Here is a tiny trained network, its code and every weight. The questions are about switching its units off for an input and a class, where a switched-off unit gives its printed mean instead of its output.

import numpy as np


def w(rows, s, z=0):
    codes = np.array(rows[::2]) - 128.0
    scale = np.full(codes.shape[1], s)
    scale[-1] = z or s
    return codes * scale


def norm(h):
    return h / np.sqrt((h * h).mean(-1, keepdims=True) + 1e-5)


def f(y):
    return y / 2 * (1 + np.tanh(0.7978845608 * (y + 0.044715 * y**3)))


def log_softmax(a):
    a = a - a.max(-1, keepdims=True)
    return a - np.log(np.exp(a).sum(-1, keepdims=True))


def net(x, mask):
    res = np.array(x, float).reshape(1, 7) / 4 @ E
    u = 0
    for l in range(2):
        y = f(norm(res) @ A[l][:, :-1].T + A[l][:, -1])
        res = res + np.where(mask[u : u + 10], y, B[l][:, -1]) @ B[l][:, :-1]
        u += 10
    return log_softmax(norm(res)[-1] @ U[:, :-1].T + U[:, -1])


A, B = {}, {}
E = w([
[138,174,143,96,117,198,232,127,32,122,120],'x0',
[112,135,142,141,178,165,103,47,130,42,77],'x1',
[230,76,93,159,102,153,170,159,161,95,118],'x2',
[154,197,79,109,2,112,82,96,124,155,26],'x3',
[121,130,19,177,156,41,142,95,53,88,146],'x4',
[142,111,185,63,105,48,114,151,103,68,133],'x5',
[233,136,179,142,126,118,84,59,76,172,187],'x6',
],0.007)
A[0] = w([
[255,105,125,199,107,146,161,178,159,62,91,81],'L0N0',
[145,201,131,120,144,186,179,88,96,69,119,56],'L0N1',
[133,126,127,156,188,208,82,32,148,62,68,84],'L0N2',
[140,161,139,116,66,157,87,132,138,146,58,52],'L0N3',
[114,60,147,200,157,68,83,94,213,165,67,115],'L0N4',
[219,164,185,170,142,126,96,32,118,184,165,76],'L0N5',
[141,142,210,59,124,228,116,141,217,135,151,2],'L0N6',
[1,191,154,103,138,115,73,59,83,201,160,57],'L0N7',
[153,120,185,73,139,96,101,106,116,6,92,114],'L0N8',
[100,113,88,233,168,224,116,79,131,219,94,100],'L0N9',
],0.0073,0.0077)
B[0] = w([
[70,41,113,81,171,125,101,60,112,208,48,244],'L0N0',
[100,134,116,109,94,163,100,116,115,143,169,178],'L0N1',
[130,160,103,137,130,99,153,199,140,231,168,250],'L0N2',
[124,131,166,228,143,155,120,129,114,121,107,172],'L0N3',
[102,123,95,99,84,192,68,115,116,105,186,247],'L0N4',
[196,140,89,85,166,150,108,178,110,66,93,237],'L0N5',
[134,123,187,139,98,192,108,169,137,121,84,190],'L0N6',
[133,57,116,100,169,132,118,111,131,174,72,229],'L0N7',
[132,144,137,115,111,74,167,144,162,170,163,255],'L0N8',
[149,87,201,77,76,5,179,123,157,72,142,246],'L0N9',
],0.013,0.0031)
A[1] = w([
[61,175,201,85,183,88,61,120,77,154,91,36],'L1N0',
[17,140,75,117,124,145,164,178,215,79,67,92],'L1N1',
[124,170,1,223,152,60,142,53,58,73,154,2],'L1N2',
[151,162,130,62,58,50,113,126,143,142,70,197],'L1N3',
[117,67,171,130,225,141,125,168,139,94,187,149],'L1N4',
[181,93,91,117,98,158,113,213,108,230,154,167],'L1N5',
[129,213,70,167,74,123,61,84,119,133,29,71],'L1N6',
[99,82,66,114,139,53,131,87,63,110,140,138],'L1N7',
[95,149,117,108,111,178,198,116,113,126,110,93],'L1N8',
[133,140,157,75,96,201,233,77,34,132,132,107],'L1N9',
],0.0082,0.0054)
B[1] = w([
[165,81,62,135,102,127,143,130,160,150,82,147],'L1N0',
[249,162,125,97,173,101,103,113,66,127,124,191],'L1N1',
[122,153,215,79,108,205,116,165,185,140,89,172],'L1N2',
[107,96,144,164,147,125,190,112,115,98,172,254],'L1N3',
[108,145,108,203,99,139,177,62,82,109,95,209],'L1N4',
[87,196,96,116,143,100,140,147,132,141,126,231],'L1N5',
[89,129,135,182,188,174,166,101,101,107,162,186],'L1N6',
[144,142,190,115,82,180,108,181,181,166,86,226],'L1N7',
[169,117,84,123,118,125,89,118,142,129,165,150],'L1N8',
[87,96,88,139,118,87,32,109,190,106,161,210],'L1N9',
],0.012,0.0074)
U = w([
[105,39,90,95,167,118,122,87,131,209,41,91],'0',
[123,159,218,108,81,190,115,170,160,138,86,143],'1',
[95,138,135,250,144,158,171,77,96,86,144,167],'2',
[144,94,173,103,84,38,170,112,153,104,168,252],'3',
[88,135,61,102,91,133,24,109,149,101,205,87],'4',
[229,175,101,82,192,115,103,141,75,95,118,36],'5',
[108,206,108,131,143,84,172,164,150,219,179,97],'6',
],0.017,0.0019)

Each question gives the input, the list of numbers given to net, and the class t.
The units are the neurons (one row each of A and B). Each row of codes is followed by its name. A weight is (code - 128) times the scale printed after its matrix; where a second scale follows, it is the last column's (A, B and U).
mask holds one flag per neuron, layer by layer. A switched-off neuron (its flag False) gives its mean, the last column of its row in B, instead of its output. The means were averaged over made-up inputs and are rounded, as every weight is.
A unit's drop is (log p(t) with every unit on - log p(t) with that unit switched off) / (log p(t) with every unit on - log p(t) with every unit switched off).
The circuit of an input: a set's keep is (log p(t) with only the set's units on - log p(t) with every unit switched off) / (log p(t) with every unit on - log p(t) with every unit switched off). Starting from the 12 units with the biggest drops (on a tie, the unit counted first), units are removed one at a time, each time the one whose removal leaves the highest keep (on an exact tie, the one counted first), for as long as the keep stays at least 0.8.
circuit, biggest first: the units of the circuit, biggest drop first
unit that matters most: the unit with the biggest drop
k most important neurons: the k neurons with the biggest drops, biggest first
top k neurons in layer l: the k neurons of layer l with the biggest drops, biggest first
input [1,-5,3,-5,-4,3,-1], class 2: unit that matters most	L1N4
input [0,7,2,-7,8,-6,-6], class 1: circuit, biggest first	(L1N2, L1N7)
input [7,4,7,4,1,3,5], class 0: 2 most important neurons	(L0N0, L0N4)
input [-6,-5,7,7,8,0,0], class 1: circuit, biggest first	(L1N2, L1N7, L0N2)
input [1,-8,6,8,7,-6,4], class 2: 4 most important neurons	(L1N6, L0N2, L1N3, L0N8)
input [7,8,7,-1,-3,-2,1], class 6: 2 most important neurons	(L0N2, L1N5)
input [1,1,-3,8,6,-8,1], class 2: top 2 neurons in layer 0	(L0N8, L0N3)
input [-2,7,-6,6,3,7,-4], class 3: 4 most important neurons	(L0N8, L1N3, L0N0, L1N4)
input [3,-6,5,3,7,0,-7], class 1: top 2 neurons in layer 0	(L0N2, L0N6)
input [4,-2,2,-6,-4,4,-8], class 5: top 2 neurons in layer 1	(L1N1, L1N3)
input [7,-7,4,-5,-6,-4,6], class 4: circuit, biggest first	(L1N9, L0N2)
input [2,1,0,-7,-5,2,-2], class 2: top 2 neurons in layer 1	(L1N4, L1N7)
input [-6,-5,-6,5,-1,-1,-8], class 5: 3 most important neurons	(L1N1, L0N0, L1N9)
input [8,8,6,-2,-7,7,3], class 4: 4 most important neurons	(L1N9, L0N1, L0N9, L1N7)
input [-6,-2,-5,5,6,-6,-8], class 5: 2 most important neurons	(L1N1, L0N0)
input [8,1,7,-4,-6,1,-6], class 4: circuit, biggest first	(L1N9, L1N8)
input [4,0,1,-2,2,-6,8], class 5: circuit, biggest first	(L0N5)
input [-4,-7,-1,3,5,4,5], class 6: 3 most important neurons	(L0N9, L1N5, L1N3)
input [-7,-7,-8,-5,-5,5,-8], class 0: 2 most important neurons	(L0N2, L0N9)
input [6,-7,-8,6,-1,-4,-7], class 0: top 2 neurons in layer 1	(L1N0, L1N9)
input [0,-6,4,2,4,5,-8], class 5: 2 most important neurons	(L1N1, L0N9)
input [4,-4,3,-4,-4,-4,8], class 5: unit that matters most	L0N5
input [3,-7,-7,0,-3,1,-8], class 5: circuit, biggest first	(L1N1, L0N2)
input [7,4,3,-2,7,-4,-8], class 5: 2 most important neurons	(L1N1, L1N8)
input [-7,-8,-2,2,6,-7,8], class 5: top 4 neurons in layer 0	(L0N5, L0N2, L0N8, L0N0)
input [-8,-3,8,-7,6,-4,1], class 0: 3 most important neurons	(L0N0, L1N3, L1N9)
input [-2,-6,-7,3,-6,-2,5], class 0: top 2 neurons in layer 0	(L0N7, L0N2)
input [-1,1,8,-6,-3,1,2], class 0: most important neuron	(L0N0)
